Here is a tiny trained network, its code and every weight. The questions are about switching its units off for an input and a class, where a switched-off unit gives its printed mean instead of its output.

import numpy as np


def w(rows, s, z=0):
    codes = np.array(rows[::2]) - 128.0
    scale = np.full(codes.shape[1], s)
    scale[-1] = z or s
    return codes * scale


def norm(h):
    return h / np.sqrt((h * h).mean(-1, keepdims=True) + 1e-5)


def f(y):
    return np.maximum(y, 0)


def log_softmax(a):
    a = a - a.max(-1, keepdims=True)
    return a - np.log(np.exp(a).sum(-1, keepdims=True))


def net(x, mask):
    res = np.array(x, float).reshape(1, 7) / 4 @ E
    u = 0
    for l in range(2):
        y = f(norm(res) @ A[l][:, :-1].T + A[l][:, -1])
        res = res + np.where(mask[u : u + 6], y, B[l][:, -1]) @ B[l][:, :-1]
        u += 6
    return log_softmax(norm(res)[-1] @ U[:, :-1].T + U[:, -1])


A, B = {}, {}
E = w([
[164,151,123,113,92,107,79,108,23,155],'x0',
[150,182,186,79,128,40,216,64,78,131],'x1',
[189,171,176,2,164,163,121,193,91,140],'x2',
[52,83,174,154,124,129,139,91,161,70],'x3',
[150,141,169,79,157,187,135,120,227,85],'x4',
[69,24,126,139,71,89,110,170,217,26],'x5',
[168,139,8,129,104,85,75,170,144,157],'x6',
],0.0048)
A[0] = w([
[187,154,64,107,150,179,87,213,230,131,156],'L0N1',
[153,81,129,98,154,209,50,255,217,73,87],'L0N2',
[139,66,71,150,133,231,31,249,224,128,170],'L0N3',
[136,80,47,151,28,94,88,147,119,159,117],'L0N4',
[68,94,97,102,138,121,127,118,176,69,3],'L0N5',
[5,17,98,230,63,43,140,111,205,39,242],'L0N6',
],0.0043,0.0041)
B[0] = w([
[81,86,96,158,77,52,71,191,139,102,175],'L0N1',
[80,65,152,170,139,22,137,120,184,80,174],'L0N2',
[104,43,121,162,160,28,56,157,110,80,197],'L0N3',
[134,111,115,148,150,78,137,111,108,174,161],'L0N4',
[141,116,153,152,143,93,85,176,170,114,139],'L0N5',
[112,106,67,162,71,66,2,209,63,107,246],'L0N6',
],0.0075,0.011)
A[1] = w([
[49,120,26,118,85,163,210,79,206,98,3],'L1N1',
[158,157,105,164,185,151,106,63,146,151,50],'L1N2',
[123,102,234,46,142,147,127,135,88,64,143],'L1N3',
[59,107,153,161,60,122,186,108,138,2,103],'L1N4',
[58,117,84,196,57,96,166,98,128,126,156],'L1N5',
[32,40,217,135,57,127,84,143,157,22,200],'L1N6',
],0.0053,0.0052)
B[1] = w([
[56,75,194,251,215,231,185,250,39,94,128],'L1N1',
[147,124,113,120,153,140,178,148,49,114,130],'L1N2',
[43,80,163,166,233,133,166,152,188,116,157],'L1N3',
[34,69,124,189,213,111,121,160,204,61,162],'L1N4',
[91,57,121,174,204,133,115,87,177,95,184],'L1N5',
[143,100,3,199,128,91,85,161,61,145,253],'L1N6',
],0.0055,0.011)
U = w([
[21,25,71,228,171,48,62,171,213,35,234],'0',
[93,184,252,85,252,198,232,72,77,146,148],'1',
[216,162,95,31,72,168,201,133,250,70,10],'2',
[220,205,73,62,58,118,72,171,6,185,127],'3',
[107,123,110,163,30,253,88,30,188,91,3],'4',
],0.0063,0.0053)

Each question gives the input, the list of numbers given to net, and the class t.
The units are the neurons (one row each of A and B). Each row of codes is followed by its name. A weight is (code - 128) times the scale printed after its matrix; where a second scale follows, it is the last column's (A, B and U).
mask holds one flag per neuron, layer by layer. A switched-off neuron (its flag False) gives its mean, the last column of its row in B, instead of its output. The means were averaged over made-up inputs and are rounded, as every weight is.
A unit's drop is (log p(t) with every unit on - log p(t) with that unit switched off) / (log p(t) with every unit on - log p(t) with every unit switched off).
The circuit of an input: a set's keep is (log p(t) with only the set's units on - log p(t) with every unit switched off) / (log p(t) with every unit on - log p(t) with every unit switched off). Starting from all 12 units, units are removed one at a time, each time the one whose removal leaves the highest keep (on an exact tie, the one counted first), for as long as the keep stays at least 0.8.
units of the circuit, in order: the units of the circuit, biggest drop first
top k neurons: the k neurons with the biggest drops, biggest first
top k neurons in layer l: the k neurons of layer l with the biggest drops, biggest first
drop of u: that unit's drop, to one decimal
input [-5,7,6,6,3,-3,-5], class 1: units of the circuit, in order	(L0N6, L0N3)
input [3,-4,3,-5,3,-5,-7], class 1: top 2 neurons	(L0N6, L1N6)
input [-5,-3,4,-8,-7,-3,-1], class 3: top 4 neurons	(L0N2, L1N5, L1N4, L0N6)
input [4,5,-5,-2,1,-2,8], class 3: top 3 neurons in layer 0	(L0N2, L0N3, L0N1)
input [3,7,0,4,-8,-3,0], class 1: top 2 neurons	(L0N6, L1N6)
input [3,-1,7,1,-8,4,2], class 3: top 2 neurons	(L0N2, L1N4)
input [5,-1,-7,-7,0,-1,-7], class 4: top 2 neurons in layer 0	(L0N3, L0N2)
input [1,5,-1,2,-2,-2,1], class 1: top 4 neurons in layer 0	(L0N6, L0N3, L0N1, L0N2)
input [0,2,-3,-4,-5,-4,2], class 3: top 2 neurons	(L0N2, L0N3)
input [-1,6,-2,2,1,-6,-2], class 1: top neuron	(L0N6)
input [-4,-3,0,-5,-6,-6,-4], class 3: top 3 neurons in layer 1	(L1N5, L1N3, L1N4)
input [-4,5,7,-5,7,-3,0], class 2: drop of L0N6	0.1
input [-1,2,6,3,-3,-6,-3], class 1: drop of L0N6	0.2
input [0,8,-8,-8,-3,-5,2], class 1: drop of L1N6	0.3
input [5,5,-5,-3,3,-6,-5], class 1: top neuron in layer 1	(L1N6)
input [0,8,7,-4,-5,1,4], class 3: drop of L1N5	0.1
